Each row has a class, written after it.
[-244 -304 -121   63   40  322  148  263  449 -140 -459  326 -248  106
  200   68  256   11  111 -207 -110 -233   82   38 -371 -194 -134  138
  -78 -302   10  321 -286  130 -126  211   94  305 -257 -407 -159]  J731
[ 146   -2 -151  414  213 -239 -411  -93 -168  -91  268  -19 -670   58
  102  -15 -487  371  264 -115 -164  293   89  127  -57   85 -667  235
  219  -56    8   28  -26 -126   82  -94  237  227  -40  481  -19]  J153
[ 104   61 -104  245 -218  137  -56 -143  -62  135  -48  526 -359 -124
  -71   48  101  394  292 -330  147  247 -254 -288  -75   30 -258   11
  145 -227 -200   62 -102 -315  343   60  104  148 -418 -151  205]  J14
[ 126 -298  234  -21 -234  656  220  -37 -186   74 -135  305 -301   24
 -210 -130   13  309  -96 -104  129   30  200 -231  110  139   40   54
 -334  180   -3  276  265  118  -41  -95  -43    5  246 -126  140]  J382
[ -52  100   67   42  -23 -152   19    9  209 -155  -48 -130  -69  218
  151  -11  300   -1    1  147   50  250 -140  -94   15  -91 -149  -43
  134 -191  -24 -160  -96  -22   92  105  -98  260 -247 -163  -20]  J128
[ 143  -22    9  125 -132 -241 -176  -34  -79  -66   92  -34   19   19
  -20  -40  -30   63  184   38   42   83 -399  -71   21  156 -264 -114
  369  -39 -112 -291  227 -164  286  -35  -23  141 -199  -23  106]  J169
[ -43   78 -227   43   21    3 -124  -90  148   72   40  267  -11   99
  127   76 -120   80   68   76  -14  -30  -21 -128   96   55   87   27
   47 -200  -26 -157 -160  -78  136  130  226  188 -382  -45  156]  J14
[-383  296   23 -227   87  206  307  371   53  226  151  125  264  -60
  -35  -50  339 -562 -153  -46  -93   16  -99  114 -267 -208 -206  -91
   50 -107    0  156  -77  118   27  243  346  393 -119  -67   20]  J128
[-129  158  -47  -57 -163   10  267  129  -63  305  -29   67  233  -51
  260  329  433 -392   47  -48  -26 -464 -361   43 -361 -175 -489 -221
  173 -187 -361 -133 -202   52  214   32  103  443 -426 -264  -26]  J731
[ 126 -268   98   37 -160 -151 -237 -159   74 -362 -185 -281   38  128
  -47  112 -273  196 -255   28  333   72 -167   -3  439   66  309  158
 -179   70 -144 -504    9 -190 -147 -101 -134 -384   32   97   64]  J21
[-278 -279    5  -22  219 -225 -180  196  298   10  -13  161  -34  -31
  265   28 -152   95  269 -191 -347 -580  -51   58 -318  -82 -375   86
  199   15  -82  281   20  308  -27  -31 -155  231 -274   53   36]  J731
[  63 -159  144  140  263    7 -161   57  193   52 -112  229  104  102
  -75   19  -57  218   43 -118  122  -18 -154   62  -40   68  230  109
  155 -125  272  -47  106   57  140   27  149  -43 -308  -22  153]  J112
[ -76  121  -72  161 -279   -5  233  -84  190   38 -171  -19 -158   21
  520  191   82 -358 -127  -23 -108 -181 -340  -70   35 -455 -187   89
  -90 -246 -331 -339   76 -234  -23   11   50  -59 -261 -137   77]  J382
[  47  -11 -128  145  -62  -79   52   26  176 -110 -173  101  -22  109
  427  127  509 -103  -95  -99   79 -155 -269 -132  113 -298  -47    1
  125 -326 -265 -277  -87 -312  144  171   63 -255   40 -267   34]  J128
[-633   82  -43  -24 -202 -225    8 -450  108   22  -11 -203 -607 -100
  216  195 -381 -238   29   29 -150 -431 -283 -239  -84 -281 -899  -17
   44  101 -633 -398 -304   74    0   62  -86  383 -691  162  325]  J153
[-328 -223 -127  -32 -306  -16  348  -38  323   -5  291  447  -43 -190
   33   68   37   28  -70 -248   49 -461 -413 -186  -89 -135 -125 -110
   67  128 -251 -253  -17 -285    1  297   71 -217 -223 -328  204]  J153
[-394 -115  -41  -13  395 -305 -381  275  -23 -224  507 -173 -163   25
  -53 -146 -806  234  -34  -26 -223   83  347  157 -200  -21 -654   85
  -85  245  282   13  171  435 -233  -44   76  251  -79  600  109]  J112
[  -5  291  -79  330  -66  -46   50 -314 -179  340   89  269 -118 -108
  142  138  156  123  163 -179  -20 -179 -270 -281 -132 -152 -347  -43
  238  -58  -76   56   44 -212  299  -72  152   49 -354 -204  370]  J731
[ 248  348  136  426   71  -21 -220 -322 -236  356   17  200  -59   12
 -156   37  208  234  389 -131  -39 -176 -361 -195  -52  -14 -180   69
  433   42   46  106  -59 -122  409 -192   73  -11 -289 -115  296]  J382
[   0 -378  213   52   -2 -388   27  191    8 -524  300 -376  142  324
 -424 -202 -163  145 -402  -57  314  206 -185   35  272  -23 -466  -97
  168  144  172 -291  604  313 -159  133 -222  153   98  179   60]  J112
[-168   25 -169    0 -134  -98 -254 -108   41  -57   52 -299 -155  -40
  379  208   -6  198  236   48    6  -76   39 -118  100   83 -481  -71
  351   96 -176 -224 -259   21  -57  -12   59   72  134 -132   89]  J382
[  13  197   32  -95   41  169 -339   65 -138  253  -85  174  -86 -170
    5  672  375  -84  198  232  128   32  111  169 -295  156   -5  -17
  222 -197    0   59 -520  180   40  -94  197  187   62  279    1]  J128
[  56   76    7   63    6 -149  -43 -302  129  214  203   39  160  -42
  182  195 -141  157  110  -54  151 -356 -218 -110  204  113  213   -6
  231   48  -98 -202  -94 -153   91   -6  145 -120 -344   30  231]  J731
[-124  -20  -66  130  329 -150 -358 -327  -11  227  -98  261 -568  -26
  355  342 -171  388  129 -152  -26  -70  289  -43 -281  104 -616  103
  115 -238   89  505 -367  119  175  -23  -43  390 -192  399  148]  J731
[  49   66  -81  146   -4 -363   82   90 -321  129  397   -7 -416 -296
   79   75 -325 -159 -375 -283  144 -260  -78  114 -166   77 -443  -43
  208  299 -312 -254  188 -131 -123  -29   93 -272   95  236   16]  J153
[ 283  258 -175  -50 -144  310  142  -36   57  615  180  487   19 -303
  850  616  211  271   33  -13   10  -33  161   92  105  280   82   -3
 -295 -445 -161  168 -150 -280  154  236  276   32  240 -268   45]  J128
[-199 -233  265  192  -72   56  315 -179  118   13  -41  268 -197  -25
 -109 -138  189   69   35 -233 -104 -247 -424 -382  -43 -282 -183  -72
  172 -147 -173  128  116   30  212  185 -260  207 -560 -202  388]  J382
[-296 -229 -320  218  270    2   18  442  563 -173 -101  196 -764  -89
  618  -57 -350   20  271 -315 -408  135  335   68 -611 -332 -700  269
 -270 -314   24  241   73  173  -99  150  134  404 -256  -45 -149]  J21
[  27  329 -117  117 -191  254  -71 -151   78  155 -192  -54   -6  209
  295   83 -186   -5  110  104 -193  115  -91 -323  -78 -131 -162 -164
   57 -136  -94 -120 -138   -9  302  -27  165  649 -564 -160  302]  J153
[ 308  106 -157 -235  227 -111 -252  321 -302  237  315 -232  389  -86
  292  195  592  198   63  211   93   67  317   53 -132  157  221 -416
  198  -68  209   77  111  120    0  168 -170  172  598 -165 -265]  J21
[ 160  -14  176 -122 -240 -336  202  113  182   13   78  -47  299   46
  198   53  185   35   29   29   60 -132 -480 -145  165   21  198 -300
  702  153 -186 -331   53  -62   87   33 -266 -184 -205 -285  123]  J153
[ 241   85 -251  207   -9    0  -37   14  110  132 -106  -20  -76   21
  300  149 -163  -19   66  -31  -29  -68 -163  -70 -136 -133  103   49
  -59 -223  -59 -254   -4  -16  107    3   58  129 -337  -28   15]  J382
[   4  214 -285 -117  315 -344  355  362 -114  284  424 -151  391   72
   77  115 -798 -166 -704  121 -175 -113 -140  156 -154 -176  202  -15
 -266   15  322 -238  195  290 -267   33   33  -83 -278  166  -77]  J153
[ -48    3  -47 -138  148  233 -544 -211  194   90 -393 -123  -45   90
  282  170  150  447  419  -69   12 -303  350   93  -61  137 -215   55
  293    5  110  242 -748   15  -96 -107  102  320  -45 -101 -189]  J169
[-111   75 -137   31  -77 -205  183   27  151  -45   34    5  164  -50
  123   24  307   66 -280 -209  261  -94 -143  -93   68 -141  226   44
  -13  -83 -163 -126  -40 -142 -234   64   53 -327 -134 -374   26]  J21
[ -60  137  -65  192 -228   32  142 -130  236  -65   -9   38 -231  -28
  100  -69  -58 -169  288    3  -98  137 -316 -246  -44 -108  -91  -52
   48 -130 -269 -228 -174 -270  306  131   18  327 -612 -146   57]  J153
[ 336  280 -155 -134 -508  -17  508   43  116  150  136 -160  523  -24
  655  198  395 -319 -205  179  176   -9 -139  119  580  111  342  -67
  127   77 -205 -460  102 -469 -113   -8  248 -362  299 -596 -143]  J382
[  31  101  -73  169 -162  161   81  -51   -7  143 -167  222  -55  -26
  -41   51   43   30   22 -273  101 -230 -357 -289 -184 -221  -84  -37
  155  -27 -154  -89 -122 -123  180    2   81   66 -472 -213  290]  J21
[ -17   95 -124   99 -330 -163  112  -38  295  -83  -51 -112   16   24
  505   30  240  -23  112  -89  -18 -270 -245 -178  188 -223  115  -98
  234   41 -296 -347 -245 -382   24   63  -85 -175 -237 -428  -68]  J21
[ 220   -4 -158   -2 -147  -67  430  -98 -103   58   44  -29  187   67
 -182 -118  132  357 -413 -117  184   -3  -86  152  237  134  189  116
 -174  100  197  303  146 -150 -255   80  -38 -281  251 -272 -165]  J128
[  19   41   73   66 -263 -110   60 -125  -20  -85  -63  -70  156   74
 -277 -229   41   13   19 -136  275    2 -411 -267   92  -31  167  -96
   29  235 -174 -250  144 -153  221   -6 -105  118 -638 -266  216]  J731
[-292 -369  354 -359 -243   96  -43   71  460 -345 -124   60  221  212
 -423 -142  126  378  215  -22   52    3 -127    8  303   77  466  -30
   32  386  145  298 -228  -14 -188  233 -372  106 -113 -356 -224]  J169
[-126 -233  263 -109  -54 -152  104  -68   96  -98  288 -177  259  124
  -16  -99 -367  169 -231  141  144 -286 -211   35  179  161   74  -67
  -10  292   38 -346  236   16 -100   62  -19 -128 -292 -119  236]  J128
[ 191 -157   18   96    0  -36 -209  -68   29  133  -88  432  123   45
  -51   88  219  261  178   -9  135  -83 -129  -68 -254  145  100  -42
  308  -67  166   -1   10  -36  187  -72  -75   31  -94 -295  104]  J14
[ 225  291 -170  -90 -333  482   62  466 -143  167 -137  278  244 -167
   71  537  756  -13   39 -104  381  226   49  146 -241  135 -241 -184
  178  149  -89  -59 -273  -90   16   81  310  -63  640 -292 -122]  J382
[-108 -334 -162   -7  -66 -129  209  223  377 -201   12  141  -82  -74
   79  -64  -55   70  -60 -289  -91  -11 -357  -59    3  -79   47   13
   78  -80  -44  -32   69 -271   47  263  -91 -194   31 -188 -136]  J153
[   0  377  -93 -134 -111 -750  -47 -162 -137   75  754 -302  162   14
  519 -281 -310  190 -243   77  -69 -292  146   39  709  293  140  -70
  280  445 -179  -26   33 -261 -327   62 -183 -340  209  -44  -84]  J731
[-193 -292  243 -105  396 -370  -92   59   13  -15  495 -200 -188  -54
 -160 -431 -683  251  115 -197 -276 -213  188 -168  -31 -150   55  -40
   54  308  162  491  372  584 -104   -7 -457  328 -461  856  188]  J731
[-271  110 -194 -494  228 -457  274  312   -2  145  652 -187  333 -218
  -56   44 -389 -367 -360  169  -60  -66  164  463  103  220 -343  -78
   98  253   71 -316  198  240 -318   70  291  -47  205  492  -97]  J14
[-263 -231  138   27  189 -202 -377  -89  373 -309   30 -360 -198  103
  234  246 -799  277 -154  214 -125 -150   54   74   63  183  -86  103
 -141  128   18 -245  -49  121 -277  107 -231   98 -144  357   72]  J382
[-131   20  220 -248 -218  -29  494  -66 -156  159  170  193  116 -172
 -707 -522   29   66  196  -89  107 -124 -381 -114   -9   78  132 -105
   96  336 -170  274  315   52  -13  -18 -238  -10 -673   12   32]  J14
[  12   46 -324   93  -61 -277  168  243  204  -52  -23  -30 -110   45
  554   66  -16 -282 -129 -121 -136 -171 -222 -124  -57 -282 -106 -144
  181 -124 -373 -419   72 -182  116  155   67    4 -210 -142   26]  J21
[ -45 -312  225  216  316 -377 -182   73  -90  -80   60 -139 -165   78
 -168 -355  -17  253  107 -190 -224  -86 -364 -101 -234   31 -214 -130
  433  242  217  166  203   -4  401  177 -376  115 -103 -223   86]  J153
[ -90 -161  -96  -51  429 -526 -133   53  124   18  448   27  -73  153
  496 -147 -243   76   -5  135 -378 -250   87  100  175  250 -162  -56
  471 -197  208  139  -53  -71  166  191   66  -24  169   51  -51]  J128
[ 283   66 -110  111  -27  -15  -66 -167  -75    5  -90   80 -219  -54
  234   94  241  352   11  -82  298   -1  -88 -332  148   71  139  -84
  132  -52 -138 -215 -182 -391  159   88 -173 -199 -182 -214    6]  J112
[ -38   56  -93  197 -152  -10  -29   -2  144  -12  -80   94   36  124
  205  121   32    8  -44  -82  -30  -23 -278 -133  -65 -181 -111  -76
  172 -212  -69 -252  -35 -124  181   58  208  129 -301 -237  260]  J128
[ -81  157  161 -225   73  108 -104   32  394  -31 -168 -172  540  206
  249  139  308 -166  111  210   56 -113 -169   46  395   85  328    9
  287    8  -47 -288 -437 -143   82  116  165   47 -165 -160   13]  J382
[-197  104    1 -200 -199  165  264 -174   19  368    3  188 -157 -235
  269  224  487  -48  233   52  -24 -199   18 -131 -213   82 -206 -299
   38 -222 -245  173 -421   46  224  233 -131  465 -252 -321  -32]  J112
[  21 -298 -202 -177  485 -503 -100  508  389 -307  146  -58   70   91
  104 -117 -234 -141 -306 -160  -20  230  109  459  209   83  144  303
   -9 -144  172 -179  249   49 -210   69  271 -374  403  388 -323]  J169
[-241  415 -273 -207 -206   71  171   78   -6  -67  231  -59  454  -39
  -89  -81  194   15 -103   33   55  -48 -173 -129  430   38 -108 -183
 -300  276 -277 -371 -103 -356  116  408  244  -36 -175 -462  183]  J382
[ -81 -267  162 -153  416 -587 -271   56  -97 -162  546 -385  258  351
  -82  -54 -726  570 -282   -4   83   47  204  190   98  193 -274 -138
  269  490  286   92  178  350 -290   46 -198  296    1  339   36]  J382
[  64  121  -74 -109  243 -207   86   33 -153  474  422  294  186 -212
  160  272   -8  329 -202   17  333 -208  252  342 -154  384  183   91
   18  299  122  156   42   87 -392   -2  130 -324  182 -149 -161]  J153
[  75   -5    7   67 -174  -59   73  165  123 -142 -121 -123  390   82
  298  119  596 -283  -50   98   43 -155 -321   27  106 -249  468  -22
  139 -117 -152 -383 -117 -226  -17   54   22 -222  -30 -334  -43]  J731
[ 148  239 -232  133  -58   98  -28  176  266  -34 -150   61   -2   78
  299  219  -58  -96   35  -22   21  181 -115   -8 -121 -132  -44   81
  -26 -199  -58 -344 -149 -196   72   -5  309  -51  -81 -155   -5]  J128
[  34 -118 -174   41   47   35   87  272   13 -132 -107   -2  -58  -16
   21 -116 -219  -74 -215    8 -162   77 -171   -1   68 -235  197   97
 -307 -212  -71 -379  172  -63  -28   14   24 -113 -320  171  -29]  J153
[ 114   93  -50  168 -191  -15   13 -255  -24   77  128  124  -36  -30
  109  216   65   91 -115  -70  246 -116  -97 -211 -102  -19 -158  -61
  100   83  -72  -57   63 -151  -11   11  -26   93  -93 -156  231]  J382
[ 111 -123   74  -44  342   59   21  166  155  -18 -108    1 -234   52
 -319 -190 -235  110  -27  -87   14  294  306  306  -19  212  105  299
 -371   32  335  327  221  138 -106  -12   46   27  134  141 -381]  J14
[ 136   74 -365   66   61   91 -131   86   82   -8  -46  153 -288  -61
  281  262  212  120  118  -74   46   91  362   31   -1  278 -334   24
  137  -28 -104   82 -230 -154   13   72  218  231  403   17 -211]  J731
[-336  270 -251   28  281   18  101  234  288  -21  299  205 -783 -138
  287 -123 -810  191 -125  -42 -379  301  358   96 -184  203 -613  133
 -518    1  -47  -46   -2 -157  -54  275  311   98 -109  245  -34]  J128
[  97  -84  -54 -187 -187 -227  184   64  135   -1  105    0  153  -97
  241 -165  -40  158  102  -70 -108 -265 -352 -218  313  -57  100 -221
  234   19 -207 -312  201 -209   93  100 -283 -223 -244 -137   99]  J731
[ -45 -168   85  240 -267  -26  -26 -130   66 -134 -125   48  -18  127
  -49   32   97   42  -44  -51  123  -38 -360 -122   -7  -61 -207   16
  209   56   -9 -276  191  -45  109  -53   57 -109   34 -299  263]  J169
[ 233  201  -75 -153 -333 -180   93  248 -189  -78  159 -457  504   40
  226  -46  118 -377 -259  205   40  -80 -145  142  445  -75  230 -165
  234  105 -130 -460  227  -17 -226  -35  -18 -275  392    0 -111]  J112
[  24  -34  -96  331 -110  319  -23  141  410 -128 -315  156 -189   48
  242  293  180  -71  144  -64  -34  -23 -292 -175 -229 -373   78   34
 -104 -410  -55 -349  -91 -170  231  116  183  131 -490  -12   93]  J128
[-151 -170  -12  230  -21 -135 -207  -28   83 -216    1 -179 -108   49
   80 -127  -50 -140    6  -46  -13  -96  -23  -35 -101 -172  -63   91
  122   33  -42 -238  102  -28 -115  -83   33   39  -78  -69   -5]  J14
[ -12 -256  373 -264  473 -440  243  214  218   40  306 -141  549  157
 -194 -110  264 -114  -63   -9 -311 -296 -267  258  109  134  179 -119
  571  133  289  399  235  118   97   72 -174  -41  291   66 -182]  J382
[ 235  -41  213  307 -230  -23  -92 -267   25 -101  -91  -57 -190   12
   28  -98  -34  161  -23 -135  250   61 -203 -230  201   23  319  133
  -32 -112 -307 -160  115 -165   -5  -53 -174  -17 -394  -95  140]  J14
[  -5   30   70   -4 -405  378  528  242  -12   10  -65  -76  208  -64
 -166   91  693 -225   13   65  -48 -118 -495 -197  -96 -376  272 -284
  125 -190 -147  -63   51  -24   22  236  -60  241 -351 -247   49]  J21
[ -68 -183  -21    1 -171  225  310  408  310 -387  -57    1 -525   -3
  121 -112 -279 -119 -276  -87 -335  193   54  -45  117 -203 -129   90
 -683 -276 -169  -42  258  -62 -169  285 -210   49  193   59 -245]  J731
